Look-ups in named tables: a row name and a column name give one cell, copied from the table.

miz.csv
,bif,girafit,mokigu,tobe
vuzoge,0.328,0.297,0.376,0.822
funike,0.354,0.285,0.254,0.663
pufop,0.342,0.051,0.324,0.688

tobe of funike = 0.663
bif of vuzoge = 0.328
girafit of vuzoge = 0.297
tobe of pufop = 0.688
girafit of pufop = 0.051
bif of pufop = 0.342
mokigu of pufop = 0.324
mokigu of funike = 0.254
bif of funike = 0.354
mokigu of vuzoge = 0.376
girafit of funike = 0.285
tobe of vuzoge = 0.822

ser =
           tar   kori  veloza
padot     2695   2772   -1793
rizegas   4665   4767    5519
nikagi   -3680  -2825   -5108
doso      7577   6342    4070
kufada    5675   3949   -1912
sovi      1389   1577     688
sekil     2208   1573   -2696
vitofo    7211   9812    2151
nogir    -2880  -1437    2877

kufada, tar => 5675
padot, kori => 2772
rizegas, tar => 4665
sekil, kori => 1573
sovi, kori => 1577
vitofo, veloza => 2151

pava =
,sazako,bot,nefig,kanoted
leg,0.4,0.7,0.5,0.4
paked,0.6,0.8,0.7,0.5
zelesit,0.4,0.6,0.6,0.4
zev,0.6,0.1,0.3,0.5
tavogi,0.5,0.4,0.4,0.5
zem,0.5,0.4,0.4,0.5
ros,0.6,0.4,0.4,0.5
sir,0.5,0.5,0.5,0.5
mapub,0.5,0.4,0.4,0.5
det,0.6,0.1,0.2,0.6

What is the sazako of ros in pava? 0.6
What is the bot of zev in pava? 0.1
What is the nefig of zelesit in pava? 0.6
What is the kanoted of zev in pava? 0.5
What is the kanoted of det in pava? 0.6
What is the kanoted of sir in pava? 0.5
What is the sazako of zelesit in pava? 0.4
What is the nefig of tavogi in pava? 0.4
What is the bot of zem in pava? 0.4
What is the nefig of zem in pava? 0.4
What is the sazako of zem in pava? 0.5

rir.csv
,narazov,rolep,bupuzo,zak,bizaguz,tupo,relum,sura,pav,maru
kigumun,5288,3808,3183,4917,6770,6685,5974,4884,5319,5801
pide,4836,4605,4212,5953,5137,5691,5598,5245,4805,5358
kub,9665,6491,6629,3682,5651,5089,5868,5522,6286,6210
tele,3596,6474,5200,6770,5032,5327,5812,7715,3966,5559
karufog,9456,4504,4287,3023,4668,5565,4794,3589,6341,4954
kunu,4089,5507,4315,6110,6032,5205,5846,5312,5451,5818
dez,2738,2210,4339,4509,6135,5983,5568,5817,5452,5714
nurug,4126,2590,2920,1991,5645,6678,6139,7470,4733,5808

bizaguz of dez: 6135
zak of kunu: 6110
tupo of pide: 5691
narazov of kub: 9665
narazov of pide: 4836
bizaguz of kigumun: 6770
sura of kub: 5522
zak of dez: 4509
bizaguz of pide: 5137
bizaguz of tele: 5032
maru of kunu: 5818
bizaguz of kunu: 6032
pav of pide: 4805
bupuzo of pide: 4212
sura of kigumun: 4884
pav of tele: 3966
tupo of dez: 5983
narazov of nurug: 4126
bupuzo of dez: 4339
sura of dez: 5817

Table bebuna
            nos    tof    som    fes    gup    bur    muv
kir      -0.144  0.288  0.229  0.392  0.419  0.420  0.525
ralaleb   0.177  0.415  0.318  0.234  0.658  0.375  0.461
vofavid   0.287  0.324  0.318  0.449  0.353  0.459  0.439
varivos  -0.516  0.431  0.325  0.271  0.665  0.345  0.600

kir, gup => 0.419
kir, som => 0.229
ralaleb, som => 0.318
kir, tof => 0.288
ralaleb, muv => 0.461
vofavid, gup => 0.353
ralaleb, nos => 0.177
vofavid, nos => 0.287
Row with the largest nos: vofavid

Table bepig
,ral,lis,zik,dav,fibali,luz,gur,nepes,desar,dak
ris,0.5,0.2,0.8,0.7,0.7,0.5,0.6,0.9,0.8,0.7
rov,0.6,0.6,0.7,0.6,0.6,0.6,0.7,0.6,0.7,0.6
nupob,0.6,0.7,0.7,0.7,0.5,0.7,0.7,0.5,0.7,0.4
mek,0.6,0.3,0.7,0.6,0.6,0.7,0.9,0.7,0.6,0.4
vavokis,0.7,0.7,0.6,0.6,0.6,0.6,0.7,0.6,0.6,0.6
buz,0.6,0.8,0.7,0.5,0.5,0.8,0.7,0.6,0.5,0.5

mek, dak: 0.4
buz, ral: 0.6
buz, gur: 0.7
vavokis, ral: 0.7
vavokis, nepes: 0.6
mek, gur: 0.9
vavokis, desar: 0.6
nupob, desar: 0.7
nupob, ral: 0.6
vavokis, luz: 0.6
nupob, gur: 0.7
nupob, dak: 0.4
rov, gur: 0.7
mek, luz: 0.7
mek, desar: 0.6
nupob, lis: 0.7
mek, zik: 0.7
ris, ral: 0.5
ris, zik: 0.8
Row with the largest lis: buz

luvonu =
,gak,rem,vomerok,pupor,fabera,dek,kib,gegamu
gebip,72,66,70,56,75,75,68,77
keti,70,82,71,21,79,60,78,72
bel,71,64,73,75,76,89,74,76

gebip, dek: 75
gebip, gak: 72
keti, dek: 60
keti, gegamu: 72
keti, fabera: 79
keti, gak: 70
gebip, vomerok: 70
bel, kib: 74

vireb =
fields: vab, nam, sozari, febev, sof, fibo
faku: [60, 78, 64, 65, 65, 65]
kapap: [44, 98, 46, 69, 63, 72]
falifo: [67, 43, 54, 63, 66, 62]
maruro: [60, 76, 53, 66, 64, 67]
tuli: [51, 98, 86, 69, 63, 72]
vuluma: [56, 86, 7, 68, 63, 71]
pefazo: [65, 94, 45, 68, 64, 71]
muge: [80, 62, 58, 60, 67, 58]

fibo of vuluma: 71
sozari of falifo: 54
fibo of faku: 65
febev of faku: 65
sozari of muge: 58
sof of pefazo: 64
nam of muge: 62
sof of tuli: 63
fibo of falifo: 62
vab of kapap: 44
vab of vuluma: 56
sof of falifo: 66
vab of faku: 60
febev of tuli: 69
vab of falifo: 67
nam of kapap: 98
Which row has the largest sof? muge

niri:
         makik  paromu  tuluvob  mokiv  buvat  tesata
vavivu     0.7     0.3      0.3    0.9    0.4     0.6
bisor      0.3     0.4      0.7    0.3    0.2     0.6
lutugov    0.4     0.5      0.6    0.4    0.5     0.6
zura       0.5     0.5      0.3    0.8    0.5     0.5
zikefiv    0.4     0.5      0.4    0.8    0.3     0.5
pasito     0.5     0.6      0.7    0.2    0.5     0.2
lumit      0.7     0.6      0.3    0.3    0.8     0.7
gul        0.5     0.6      0.4    0.6    0.6     0.7
rigugiz    0.8     0.5      0.5    0.2    0.8     0.2
moro       0.3     0.5      0.7    0.6    0.5     0.2
fibugam    0.6     0.3      0.6    0.4    0.2     0.5
goz        0.8     0.7      0.8    0.8    0.9     0.3

fibugam, mokiv -> 0.4
lumit, buvat -> 0.8
gul, tesata -> 0.7
zikefiv, makik -> 0.4
moro, mokiv -> 0.6
bisor, tesata -> 0.6
Which row has the largest tuluvob? goz

Table tuf
           zim  lapavuf   nuso  punop    daz  vivuvem    nop    fas    piz
tob      50.90    26.55  19.29  53.19  42.05    29.10  32.67  35.28  48.26
pir      36.43    24.97  26.95  31.93  54.76    25.61  35.28  23.43  55.60
fuzumu   22.82    39.39  37.77  47.52  31.82    55.44  33.93  81.59  59.46
bunegek  37.50    42.05  33.16  58.76  23.51    58.03  35.03  36.04  45.88
dipogi   46.96    39.47  27.38  60.66  24.81    54.00  36.03  25.06  39.62
gak      51.44    27.22  18.62  54.51  40.33    31.87  32.98  28.14  47.43
lal      21.57    38.30  37.67  44.47  34.39    54.48  34.23  32.08  60.79
pul      51.00    34.16  21.61  60.46  29.92    46.78  34.89  41.78  41.72
ruza     32.90    25.72  28.67  30.40  54.56    28.16  35.51  30.97  57.44

dipogi, daz: 24.81
fuzumu, punop: 47.52
fuzumu, lapavuf: 39.39
fuzumu, nuso: 37.77
dipogi, vivuvem: 54.00
lal, zim: 21.57
tob, nuso: 19.29
pul, nop: 34.89
gak, punop: 54.51
tob, vivuvem: 29.10

vifov =
,kasesi,ruv,venid,dul,sapinu,bup,zom
zed,0.334,0.012,0.388,-0.210,-0.338,0.023,-0.063
fifav,0.232,-0.032,-0.127,-0.075,-0.224,-0.082,-0.315
kifar,-0.016,0.069,-0.090,-0.063,0.110,-0.039,-0.046
fufigu,-0.075,-0.043,-0.026,-0.001,-0.042,0.044,0.001
vud,-0.081,0.031,-0.103,-0.089,-0.059,-0.058,-0.066
matamu,-0.065,-0.162,-0.536,0.194,-0.026,-0.031,0.237
pividi,0.077,0.060,-0.129,0.030,-0.262,-0.173,0.108
mede,0.020,-0.053,-0.006,-0.049,-0.079,-0.126,0.040
lud,-0.035,0.244,0.507,-0.160,0.069,0.159,0.195
fug,0.351,-0.272,-0.176,0.088,-0.569,0.049,-0.497
sos,0.149,0.013,0.012,-0.187,-0.091,0.056,-0.070
desof,-0.056,0.051,-0.018,-0.105,-0.133,-0.131,0.008
ropusom,0.033,-0.359,-0.219,0.323,-0.065,0.075,-0.280
maforon,-0.010,-0.355,-0.278,0.495,-0.178,-0.222,-0.057

ropusom, venid: -0.219
vud, kasesi: -0.081
maforon, zom: -0.057
kifar, zom: -0.046
matamu, venid: -0.536
desof, ruv: 0.051
sos, ruv: 0.013
kifar, venid: -0.090
matamu, kasesi: -0.065
fifav, venid: -0.127
mede, sapinu: -0.079
fufigu, bup: 0.044
vud, venid: -0.103
zed, dul: -0.210
pividi, kasesi: 0.077
fug, sapinu: -0.569
kifar, bup: -0.039
desof, bup: -0.131
fifav, kasesi: 0.232

